Below is a small trained network, with its code and all its weights. Each question gives an input and a target symbol and asks what happens when units are switched off, that is, made to give their printed mean instead of their output.

import numpy as np


def w(rows, s, z=0):
    codes = np.array(rows[::2]) - 128.0
    scale = np.full(codes.shape[1], s)
    scale[-1] = z or s
    return codes * scale


def norm(h):
    return h / np.sqrt((h * h).mean(-1, keepdims=True) + 1e-5)


def f(y):
    return np.maximum(y, 0)


def softmax(a):
    e = np.exp(a - a.max(-1, keepdims=True))
    return e / e.sum(-1, keepdims=True)


def log_softmax(a):
    a = a - a.max(-1, keepdims=True)
    return a - np.log(np.exp(a).sum(-1, keepdims=True))


def net(x, mask):
    ids = ['ΛΞΠαβγδεζηθμστφω'.index(c) for c in x.split()]
    T = len(ids)
    res = E[ids] + P[:T]
    u = 0
    for l in range(2):
        r = norm(res)
        for j in range(2):
            rows = slice(3 * j, 3 * j + 3)
            q, k, v = (r @ M[l][rows].T for M in (Q, K, V))
            z = softmax(np.where(np.tri(T) > 0, q @ k.T / 3**0.5, -1e9)) @ v
            o = O[l][rows]
            res = res + np.where(mask[u + j], z, o[:, -1]) @ o[:, :-1]
        u += 2
        y = f(norm(res) @ A[l][:, :-1].T + A[l][:, -1])
        res = res + np.where(mask[u : u + 16], y, B[l][:, -1]) @ B[l][:, :-1]
        u += 16
    return log_softmax(norm(res)[-1] @ U[:, :-1].T + U[:, -1])


Q, K, V, O, A, B = {}, {}, {}, {}, {}, {}
E = w([
[131,131,148,129,153],'Λ',
[129,126,136,127,155],'Ξ',
[145,101,150,112,146],'Π',
[150,131,132,124,130],'α',
[120,120,139,124,133],'β',
[109,236,175,82,121],'γ',
[121,125,152,119,140],'δ',
[146,91,134,110,122],'ε',
[134,107,135,120,137],'ζ',
[106,74,108,69,137],'η',
[46,124,224,67,26],'θ',
[131,117,141,113,99],'μ',
[115,115,144,131,139],'σ',
[173,63,117,109,106],'τ',
[150,120,176,96,21],'φ',
[251,183,122,124,110],'ω',
],0.0029)
P = w([
[70,157,120,200,84],'0',
[118,184,50,46,197],'1',
[120,84,236,129,171],'2',
[177,107,76,244,142],'3',
[156,169,51,61,149],'4',
[129,84,251,115,171],'5',
],0.0018)
Q[0] = w([
[140,242,2,53,176],'L0H0',
[117,78,120,57,155],'L0H0',
[150,208,92,143,138],'L0H0',
[182,89,113,65,84],'L0H1',
[156,209,58,99,155],'L0H1',
[131,40,177,180,103],'L0H1',
],0.0051)
K[0] = w([
[188,3,87,119,122],'L0H0',
[192,158,121,19,110],'L0H0',
[135,21,122,171,135],'L0H0',
[222,160,166,138,77],'L0H1',
[227,172,102,68,174],'L0H1',
[50,92,120,175,70],'L0H1',
],0.0048)
V[0] = w([
[160,144,251,106,126],'L0H0',
[149,5,129,180,105],'L0H0',
[141,137,134,118,148],'L0H0',
[190,107,81,170,120],'L0H1',
[83,144,126,46,210],'L0H1',
[153,97,82,97,151],'L0H1',
],0.0021)
O[0] = w([
[188,91,173,204,129,223],'L0H0',
[137,31,112,49,94,6],'L0H0',
[116,116,137,159,149,99],'L0H0',
[73,160,124,151,98,2],'L0H1',
[147,5,196,119,125,52],'L0H1',
[89,79,161,156,130,3],'L0H1',
],0.002,0.00026)
A[0] = w([
[180,198,166,106,189,73],'L0N0',
[69,124,173,165,157,93],'L0N1',
[253,135,133,99,140,142],'L0N2',
[148,92,174,179,134,83],'L0N3',
[190,33,92,103,146,98],'L0N4',
[241,141,55,70,106,109],'L0N5',
[165,211,57,116,110,128],'L0N6',
[121,48,122,174,55,71],'L0N7',
[115,191,150,106,109,139],'L0N8',
[178,159,98,149,112,7],'L0N9',
[117,141,142,70,69,64],'L0N10',
[104,54,62,117,72,102],'L0N11',
[55,53,185,95,79,88],'L0N12',
[184,130,145,198,124,71],'L0N13',
[138,99,61,151,165,119],'L0N14',
[53,84,170,96,101,58],'L0N15',
],0.0027,0.0018)
B[0] = w([
[93,7,82,144,173,184],'L0N0',
[148,125,198,65,145,160],'L0N1',
[34,110,117,124,118,253],'L0N2',
[65,168,121,103,164,177],'L0N3',
[140,247,131,162,97,210],'L0N4',
[61,144,190,41,180,239],'L0N5',
[137,56,100,113,208,202],'L0N6',
[154,189,68,165,221,165],'L0N7',
[169,71,120,168,147,183],'L0N8',
[52,121,232,168,171,133],'L0N9',
[82,107,143,221,98,161],'L0N10',
[144,102,208,174,239,168],'L0N11',
[133,64,37,169,224,193],'L0N12',
[124,111,127,37,169,165],'L0N13',
[118,136,209,109,88,175],'L0N14',
[131,57,71,99,196,155],'L0N15',
],0.0022,0.0016)
Q[1] = w([
[107,74,202,118,163],'L1H0',
[99,114,164,51,134],'L1H0',
[76,121,142,88,105],'L1H0',
[127,99,180,101,124],'L1H1',
[70,131,127,84,114],'L1H1',
[66,145,121,13,131],'L1H1',
],0.011)
K[1] = w([
[214,171,143,75,94],'L1H0',
[196,73,198,70,115],'L1H0',
[198,76,174,104,170],'L1H0',
[112,83,166,38,105],'L1H1',
[212,85,167,102,148],'L1H1',
[255,74,167,106,108],'L1H1',
],0.0071)
V[1] = w([
[194,141,138,134,23],'L1H0',
[54,35,167,176,103],'L1H0',
[215,171,92,177,182],'L1H0',
[54,192,199,140,186],'L1H1',
[52,41,77,168,108],'L1H1',
[252,119,98,106,247],'L1H1',
],0.0027)
O[1] = w([
[149,41,212,206,118,2],'L1H0',
[60,58,68,165,185,153],'L1H0',
[180,124,193,36,166,95],'L1H0',
[70,240,82,188,94,235],'L1H1',
[61,98,114,42,57,142],'L1H1',
[251,132,67,178,95,170],'L1H1',
],0.0027,0.0016)
A[1] = w([
[96,76,171,73,122,22],'L1N0',
[167,152,132,219,113,78],'L1N1',
[157,142,131,64,119,169],'L1N2',
[116,139,61,151,136,166],'L1N3',
[77,105,133,131,126,14],'L1N4',
[152,84,147,108,166,22],'L1N5',
[101,38,106,129,141,75],'L1N6',
[196,149,157,99,124,102],'L1N7',
[119,153,115,206,102,64],'L1N8',
[128,147,140,106,59,87],'L1N9',
[140,43,166,253,126,10],'L1N10',
[87,141,87,60,120,25],'L1N11',
[89,169,194,141,124,62],'L1N12',
[151,138,206,144,155,199],'L1N13',
[140,138,158,174,87,178],'L1N14',
[117,123,162,120,65,209],'L1N15',
],0.0049,0.0012)
B[1] = w([
[95,132,194,135,208,184],'L1N0',
[84,176,212,84,153,167],'L1N1',
[124,92,180,164,148,218],'L1N2',
[119,86,90,121,82,230],'L1N3',
[126,108,172,75,149,174],'L1N4',
[150,115,67,81,137,156],'L1N5',
[212,159,117,134,145,198],'L1N6',
[108,64,112,100,104,186],'L1N7',
[166,93,121,125,203,156],'L1N8',
[141,125,97,72,171,147],'L1N9',
[165,83,129,254,123,205],'L1N10',
[136,132,184,175,72,252],'L1N11',
[221,122,118,114,142,186],'L1N12',
[112,148,134,120,36,220],'L1N13',
[120,162,60,185,97,164],'L1N14',
[123,132,107,138,210,177],'L1N15',
],0.0043,0.0021)
U = w([
[145,202,101,129,186,85],'Λ',
[100,188,75,163,80,116],'Ξ',
[246,84,101,64,198,160],'Π',
[161,37,218,65,38,103],'α',
[68,132,143,86,111,128],'β',
[140,212,143,145,131,139],'γ',
[102,164,95,168,192,67],'δ',
[143,97,72,143,87,98],'ε',
[74,110,118,130,51,140],'ζ',
[121,106,68,112,136,109],'η',
[78,89,108,130,160,71],'θ',
[96,86,233,92,229,152],'μ',
[44,121,123,128,137,117],'σ',
[164,77,75,124,103,79],'τ',
[170,89,164,255,139,254],'φ',
[191,208,205,125,76,177],'ω',
],0.009,0.0022)

Each question gives the input, a string of symbols that net reads in full, and the target symbol t.
The units are the heads (3 rows each of Q, K, V and O) and the neurons (one row each of A and B). Each row of codes is followed by its name. A weight is (code - 128) times the scale printed after its matrix; where a second scale follows, it is the last column's (O, A, B and U).
mask holds one flag per unit, layer by layer, with each layer's heads first. A switched-off unit (its flag False) gives its mean, the last column of its rows in O or B, instead of its output. The means were averaged over made-up inputs and are rounded, as every weight is.
A unit's drop is (log p(t) with every unit on - log p(t) with that unit switched off) / (log p(t) with every unit on - log p(t) with every unit switched off).
The circuit of an input: a set's keep is (log p(t) with only the set's units on - log p(t) with every unit switched off) / (log p(t) with every unit on - log p(t) with every unit switched off). Starting from the 12 units with the biggest drops (on a tie, the unit counted first), units are removed one at a time, each time the one whose removal leaves the highest keep (on an exact tie, the one counted first), for as long as the keep stays at least 0.8.
units of the circuit, in order: the units of the circuit, biggest drop first
k most important neurons: the k neurons with the biggest drops, biggest first
top k neurons in layer l: the k neurons of layer l with the biggest drops, biggest first
input ζ Ξ Λ μ Ξ η, target Π: units of the circuit, in order => [L1N6 L1H1]
input η δ τ, target Π: top 3 neurons in layer 1 => [L1N6 L1N13 L1N10]
input φ φ θ Π φ Ξ, target φ: 2 most important neurons => [L1N10 L0N5]
input φ Π τ φ δ, target μ: units of the circuit, in order => [L1H1 L1N2]
input φ φ Λ γ, target φ: 3 most important neurons => [L1N10 L0N8 L0N0]
input φ τ β, target φ: units of the circuit, in order => [L0N5 L1H0 L1N10]
input Λ ω Λ φ φ Π, target φ: units of the circuit, in order => [L1H0 L1N10 L0N5]
input θ σ τ, target μ: units of the circuit, in order => [L1H1 L1N0]
input τ Π θ φ α δ, target φ: units of the circuit, in order => [L1H0 L0N5 L1N10]
input σ φ μ, target φ: units of the circuit, in order => [L1H0 L1N10]
input ζ Λ φ μ β Λ, target φ: units of the circuit, in order => [L1H0 L1N10]
input Ξ θ ω, target α: units of the circuit, in order => [L1N13 L1N7]
input γ μ ε β μ δ, target ω: units of the circuit, in order => [L0H0 L1N13 L1N12 L1H0]
input φ μ η ω θ, target Π: units of the circuit, in order => [L1H1 L1N9 L1N15]
input μ Λ σ σ, target μ: most important neuron => [L0N6]
input σ η μ τ τ, target α: 2 most important neurons => [L0N5 L0N4]
input σ α γ θ τ, target α: top 3 neurons in layer 1 => [L1N2 L1N10 L1N7]
input Λ ω Π, target α: 2 most important neurons => [L1N13 L1N7]
input μ Π γ μ Ξ θ, target μ: top 2 neurons in layer 1 => [L1N12 L1N15]
input β η ω Λ Ξ Λ, target α: top 3 neurons in layer 1 => [L1N13 L1N7 L1N6]
input γ δ μ, target ω: top 3 neurons in layer 0 => [L0N2 L0N3 L0N12]
input γ μ ε α τ Ξ, target ω: 2 most important neurons => [L1N13 L0N5]
input ε Π ζ ε φ α, target φ: most important neuron => [L1N10]
input δ α Π Ξ ω φ, target φ: 2 most important neurons => [L1N10 L1N15]
input ε φ τ Ξ ε τ, target φ: 3 most important neurons => [L1N10 L0N0 L0N4]
input η α τ, target Π: top 2 neurons in layer 0 => [L0N15 L0N10]
input Ξ μ φ δ, target Ξ: top neuron in layer 0 => [L0N4]
